Here is a tiny trained network, its code and every weight. The questions are about switching its units off for an input and a target symbol, where a switched-off unit gives its printed mean instead of its output.

import numpy as np


def w(rows, s, z=0):
    codes = np.array(rows[::2]) - 128.0
    scale = np.full(codes.shape[1], s)
    scale[-1] = z or s
    return codes * scale


def norm(h):
    return h / np.sqrt((h * h).mean(-1, keepdims=True) + 1e-5)


def f(y):
    return np.maximum(y, 0)


def softmax(a):
    e = np.exp(a - a.max(-1, keepdims=True))
    return e / e.sum(-1, keepdims=True)


def log_softmax(a):
    a = a - a.max(-1, keepdims=True)
    return a - np.log(np.exp(a).sum(-1, keepdims=True))


def net(x, mask):
    ids = ['ΞΩαδεζθλμπστφ'.index(c) for c in x.split()]
    T = len(ids)
    res = E[ids] + P[:T]
    r = norm(res)
    for j in range(3):
        rows = slice(3 * j, 3 * j + 3)
        q, k, v = (r @ M[0][rows].T for M in (Q, K, V))
        z = softmax(np.where(np.tri(T) > 0, q @ k.T / 3**0.5, -1e9)) @ v
        o = O[0][rows]
        res = res + np.where(mask[j], z, o[:, -1]) @ o[:, :-1]
    y = f(norm(res) @ A[0][:, :-1].T + A[0][:, -1])
    res = res + np.where(mask[3:11], y, B[0][:, -1]) @ B[0][:, :-1]
    return log_softmax(norm(res)[-1] @ U[:, :-1].T + U[:, -1])


Q, K, V, O, A, B = {}, {}, {}, {}, {}, {}
E = w([
[101,98,100,71,67,119],'Ξ',
[111,93,111,73,50,106],'Ω',
[93,91,99,74,61,114],'α',
[97,98,97,73,71,120],'δ',
[101,106,91,79,73,132],'ε',
[63,111,107,76,88,73],'ζ',
[169,18,141,174,179,39],'θ',
[77,97,91,94,62,66],'λ',
[56,196,62,108,114,66],'μ',
[168,106,110,199,68,65],'π',
[166,3,65,122,111,169],'σ',
[189,152,29,156,81,164],'τ',
[81,142,142,200,126,157],'φ',
],0.0028)
P = w([
[153,185,250,59,31,137],'0',
[131,160,202,107,48,143],'1',
[114,144,175,144,68,132],'2',
[99,101,136,176,100,126],'3',
[70,75,94,206,113,114],'4',
[61,25,57,234,140,97],'5',
],0.0017)
Q[0] = w([
[240,220,227,66,240,254],'h0',
[126,192,51,178,113,106],'h0',
[143,202,210,92,167,113],'h0',
[1,60,47,120,64,51],'h1',
[14,116,130,31,105,102],'h1',
[32,110,73,137,113,59],'h1',
[53,129,35,220,44,116],'h2',
[132,124,191,139,198,155],'h2',
[186,188,166,56,185,124],'h2',
],0.0061)
K[0] = w([
[135,125,209,36,74,111],'h0',
[159,94,156,210,131,170],'h0',
[156,155,162,85,46,135],'h0',
[114,84,50,225,170,133],'h1',
[189,88,109,227,118,102],'h1',
[109,62,73,206,114,137],'h1',
[138,74,146,178,243,110],'h2',
[170,141,131,89,67,138],'h2',
[126,175,114,125,1,198],'h2',
],0.0069)
V[0] = w([
[50,18,217,147,153,113],'h0',
[61,184,177,128,148,11],'h0',
[65,237,103,53,128,95],'h0',
[254,97,53,180,85,176],'h1',
[89,103,126,30,177,160],'h1',
[106,152,238,238,110,149],'h1',
[253,117,167,74,120,78],'h2',
[123,134,192,179,166,234],'h2',
[132,68,156,145,129,19],'h2',
],0.0033)
O[0] = w([
[118,218,251,3,171,253,96],'h0',
[129,203,78,185,157,253,207],'h0',
[106,76,92,242,175,192,238],'h0',
[155,201,119,195,141,22,86],'h1',
[28,106,151,97,171,143,90],'h1',
[204,153,223,156,9,166,108],'h1',
[133,114,93,87,242,30,66],'h2',
[30,90,216,117,84,93,2],'h2',
[214,197,162,73,216,175,166],'h2',
],0.0029,0.0028)
A[0] = w([
[86,59,108,186,109,131,179],'n0',
[214,137,65,125,134,191,182],'n1',
[99,146,160,97,167,225,85],'n2',
[68,248,106,167,103,71,219],'n3',
[186,144,138,128,222,134,166],'n4',
[71,141,227,201,4,117,3],'n5',
[116,158,100,78,39,157,125],'n6',
[154,160,180,76,178,39,255],'n7',
],0.0041,0.0016)
B[0] = w([
[134,183,121,90,126,152,226],'n0',
[114,140,206,139,169,103,252],'n1',
[149,54,112,160,116,52,172],'n2',
[177,45,191,78,125,150,211],'n3',
[48,152,119,120,115,78,143],'n4',
[76,35,222,84,45,159,167],'n5',
[120,166,140,152,141,82,200],'n6',
[149,120,64,176,149,254,157],'n7',
],0.0043,0.0038)
U = w([
[36,224,83,44,77,92,168],'Ξ',
[126,134,132,107,126,108,47],'Ω',
[192,91,43,200,66,24,173],'α',
[254,204,216,192,99,123,63],'δ',
[87,158,189,177,227,15,179],'ε',
[61,44,153,121,182,110,41],'ζ',
[99,86,240,127,16,176,236],'θ',
[120,118,136,119,130,110,26],'λ',
[72,166,76,217,165,235,198],'μ',
[149,139,128,111,128,134,2],'π',
[197,234,159,36,146,163,100],'σ',
[110,122,130,112,124,103,47],'τ',
[210,16,109,28,164,184,124],'φ',
],0.0064,0.0023)

Each question gives the input, a string of symbols that net reads in full, and the target symbol t.
The units are the heads (3 rows each of Q, K, V and O) and the neurons (one row each of A and B). Each row of codes is followed by its name. A weight is (code - 128) times the scale printed after its matrix; where a second scale follows, it is the last column's (O, A, B and U).
mask holds one flag per unit, heads first, then neurons. A switched-off unit (its flag False) gives its mean, the last column of its rows in O or B, instead of its output. The means were averaged over made-up inputs and are rounded, as every weight is.
A unit's drop is (log p(t) with every unit on - log p(t) with that unit switched off) / (log p(t) with every unit on - log p(t) with every unit switched off).
The circuit of an input: a set's keep is (log p(t) with only the set's units on - log p(t) with every unit switched off) / (log p(t) with every unit on - log p(t) with every unit switched off). Starting from all 11 units, units are removed one at a time, each time the one whose removal leaves the highest keep (on an exact tie, the one counted first), for as long as the keep stays at least 0.8.
circuit, biggest first: the units of the circuit, biggest drop first
most important unit: the unit with the biggest drop
top k neurons: the k neurons with the biggest drops, biggest first
heads that matter: for each layer, one digit per head in row order, 1 if its drop is at least 0.15 and else 0, layers parted by /
drop of u: that unit's drop, to one decimal
input φ σ μ, target θ: most important unit : n3
input φ μ σ μ μ, target φ: circuit, biggest first : [n3 h0]
input τ ε μ μ π λ, target δ: heads that matter : 011
input ε μ ζ, target μ: heads that matter : 100
input μ θ μ δ, target ε: heads that matter : 001
input α θ ε, target σ: heads that matter : 101
input μ μ φ φ ε σ, target θ: circuit, biggest first : [h0 h2 h1]
input ε τ Ω μ δ, target μ: heads that matter : 000
input θ μ μ μ, target ε: heads that matter : 101
input λ μ θ, target ε: circuit, biggest first : [n4 h2]
input μ λ ε, target μ: circuit, biggest first : [h0 n3]
input μ μ μ σ α λ, target φ: heads that matter : 110
input ε μ μ μ ε φ, target θ: heads that matter : 000
input μ τ σ ε, target α: circuit, biggest first : [h1]
input ε μ ε σ μ, target φ: circuit, biggest first : [n3 h0 n7]
input θ μ μ ζ τ Ω, target α: heads that matter : 110
input τ μ μ λ μ π, target δ: circuit, biggest first : [h0 h2]
input τ μ σ, target α: circuit, biggest first : [h0 h1 n3]
input λ ε π μ, target δ: heads that matter : 010
input τ λ μ, target α: circuit, biggest first : [h0]
input μ δ α ε λ, target ε: heads that matter : 101
input φ μ μ φ θ ζ, target σ: heads that matter : 111
input μ μ λ, target μ: heads that matter : 100
input Ω δ λ ε, target ε: heads that matter : 100
input μ τ μ μ, target α: top 2 neurons : [n3 n7]
input μ σ δ, target φ: drop of n7 : 0.6
input ε Ω θ μ, target σ: drop of h2 : 0.2
